Below is a small trained network, with its code and all its weights. Each question gives an input and a target symbol and asks what happens when units are switched off, that is, made to give their printed mean instead of their output.

import numpy as np


def w(rows, s, z=0):
    codes = np.array(rows[::2]) - 128.0
    scale = np.full(codes.shape[1], s)
    scale[-1] = z or s
    return codes * scale


def f(y):
    return np.maximum(y, 0)


def softmax(a):
    e = np.exp(a - a.max(-1, keepdims=True))
    return e / e.sum(-1, keepdims=True)


def log_softmax(a):
    a = a - a.max(-1, keepdims=True)
    return a - np.log(np.exp(a).sum(-1, keepdims=True))


def net(x, mask):
    ids = ['ΓΘβζμσ'.index(c) for c in x.split()]
    T = len(ids)
    res = E[ids] + P[:T]
    r = res
    for j in range(3):
        rows = slice(3 * j, 3 * j + 3)
        q, k, v = (r @ M[0][rows].T for M in (Q, K, V))
        z = softmax(np.where(np.tri(T) > 0, q @ k.T / 3**0.5, -1e9)) @ v
        o = O[0][rows]
        res = res + np.where(mask[j], z, o[:, -1]) @ o[:, :-1]
    y = f(res @ A[0][:, :-1].T + A[0][:, -1])
    res = res + np.where(mask[3:7], y, B[0][:, -1]) @ B[0][:, :-1]
    return log_softmax(res[-1] @ U[:, :-1].T + U[:, -1])


Q, K, V, O, A, B = {}, {}, {}, {}, {}, {}
E = w([
[63,212,126,104,157],'Γ',
[157,159,182,112,96],'Θ',
[246,81,121,127,200],'β',
[180,129,90,232,84],'ζ',
[43,249,31,248,142],'μ',
[128,80,126,76,162],'σ',
],0.012)
P = w([
[145,147,255,186,161],'0',
[138,138,122,110,62],'1',
[95,76,124,168,224],'2',
[143,143,81,100,93],'3',
[69,50,70,151,245],'4',
[142,144,60,88,101],'5',
],0.0091)
Q[0] = w([
[115,74,95,119,30],'h0',
[254,93,78,186,127],'h0',
[163,119,229,66,191],'h0',
[117,169,119,53,120],'h1',
[96,150,105,118,117],'h1',
[128,155,168,106,194],'h1',
[102,159,98,152,74],'h2',
[151,125,176,150,174],'h2',
[147,165,43,112,129],'h2',
],0.03)
K[0] = w([
[106,134,100,235,165],'h0',
[255,80,104,189,96],'h0',
[134,55,190,31,161],'h0',
[126,144,109,53,122],'h1',
[115,143,84,123,120],'h1',
[104,133,139,97,205],'h1',
[149,167,104,79,137],'h2',
[113,120,181,140,131],'h2',
[112,99,53,105,151],'h2',
],0.03)
V[0] = w([
[136,137,110,148,184],'h0',
[115,112,69,146,222],'h0',
[104,96,32,50,96],'h0',
[104,189,223,128,102],'h1',
[14,63,137,232,108],'h1',
[176,157,213,152,160],'h1',
[179,182,57,136,91],'h2',
[157,140,198,188,246],'h2',
[161,66,120,103,104],'h2',
],0.012)
O[0] = w([
[123,102,136,117,96,169],'h0',
[128,98,149,156,64,165],'h0',
[121,165,154,223,139,43],'h0',
[83,166,174,173,143,118],'h1',
[145,8,157,124,131,191],'h1',
[132,130,111,204,115,193],'h1',
[138,147,68,164,58,164],'h2',
[108,29,140,145,88,253],'h2',
[165,142,169,118,165,90],'h2',
],0.012,0.0073)
A[0] = w([
[183,69,105,112,120,219],'n0',
[161,73,104,165,152,3],'n1',
[252,195,134,132,91,104],'n2',
[103,90,36,168,244,70],'n3',
],0.013,0.0028)
B[0] = w([
[127,154,140,160,215,254],'n0',
[82,142,158,83,48,221],'n1',
[253,136,167,107,111,155],'n2',
[132,206,96,71,172,164],'n3',
],0.014,0.02)
U = w([
[60,244,173,196,101,105],'Γ',
[104,156,196,72,2,2],'Θ',
[78,101,226,235,93,212],'β',
[166,123,123,193,106,118],'ζ',
[106,101,35,193,76,102],'μ',
[109,90,98,77,143,135],'σ',
],0.0055,0.0052)

Each question gives the input, a string of symbols that net reads in full, and the target symbol t.
The units are the heads (3 rows each of Q, K, V and O) and the neurons (one row each of A and B). Each row of codes is followed by its name. A weight is (code - 128) times the scale printed after its matrix; where a second scale follows, it is the last column's (O, A, B and U).
mask holds one flag per unit, heads first, then neurons. A switched-off unit (its flag False) gives its mean, the last column of its rows in O or B, instead of its output. The means were averaged over made-up inputs and are rounded, as every weight is.
A unit's drop is (log p(t) with every unit on - log p(t) with that unit switched off) / (log p(t) with every unit on - log p(t) with every unit switched off).
The circuit of an input: a set's keep is (log p(t) with only the set's units on - log p(t) with every unit switched off) / (log p(t) with every unit on - log p(t) with every unit switched off). Starting from all 7 units, units are removed one at a time, each time the one whose removal leaves the highest keep (on an exact tie, the one counted first), for as long as the keep stays at least 0.8.
circuit, biggest first: the units of the circuit, biggest drop first
unit that matters most: the unit with the biggest drop
k most important neurons: the k neurons with the biggest drops, biggest first
heads that matter: for each layer, one digit per head in row order, 1 if its drop is at least 0.15 and else 0, layers parted by /
drop of u: that unit's drop, to one decimal
input β ζ ζ, target σ: circuit, biggest first : (n3; h1)
input Γ β Γ, target σ: unit that matters most : h0
input β β ζ β μ, target β: circuit, biggest first : (h0; h1; n0)
input μ ζ β ζ Γ, target β: heads that matter : 100
input ζ ζ Θ μ μ σ, target μ: circuit, biggest first : (h2; n1; n2)
input Θ μ Θ, target σ: 3 most important neurons : (n1; n3; n0)
input β ζ β β, target β: heads that matter : 101
input ζ ζ ζ, target Γ: 3 most important neurons : (n3; n1; n2)
input β β ζ β σ, target β: drop of h2 : 0.2
input μ σ ζ ζ, target ζ: drop of n3 : 0.0
input μ ζ Γ σ σ β, target β: drop of h0 : 1.3
input β ζ ζ Γ ζ, target Γ: drop of n1 : 0.4
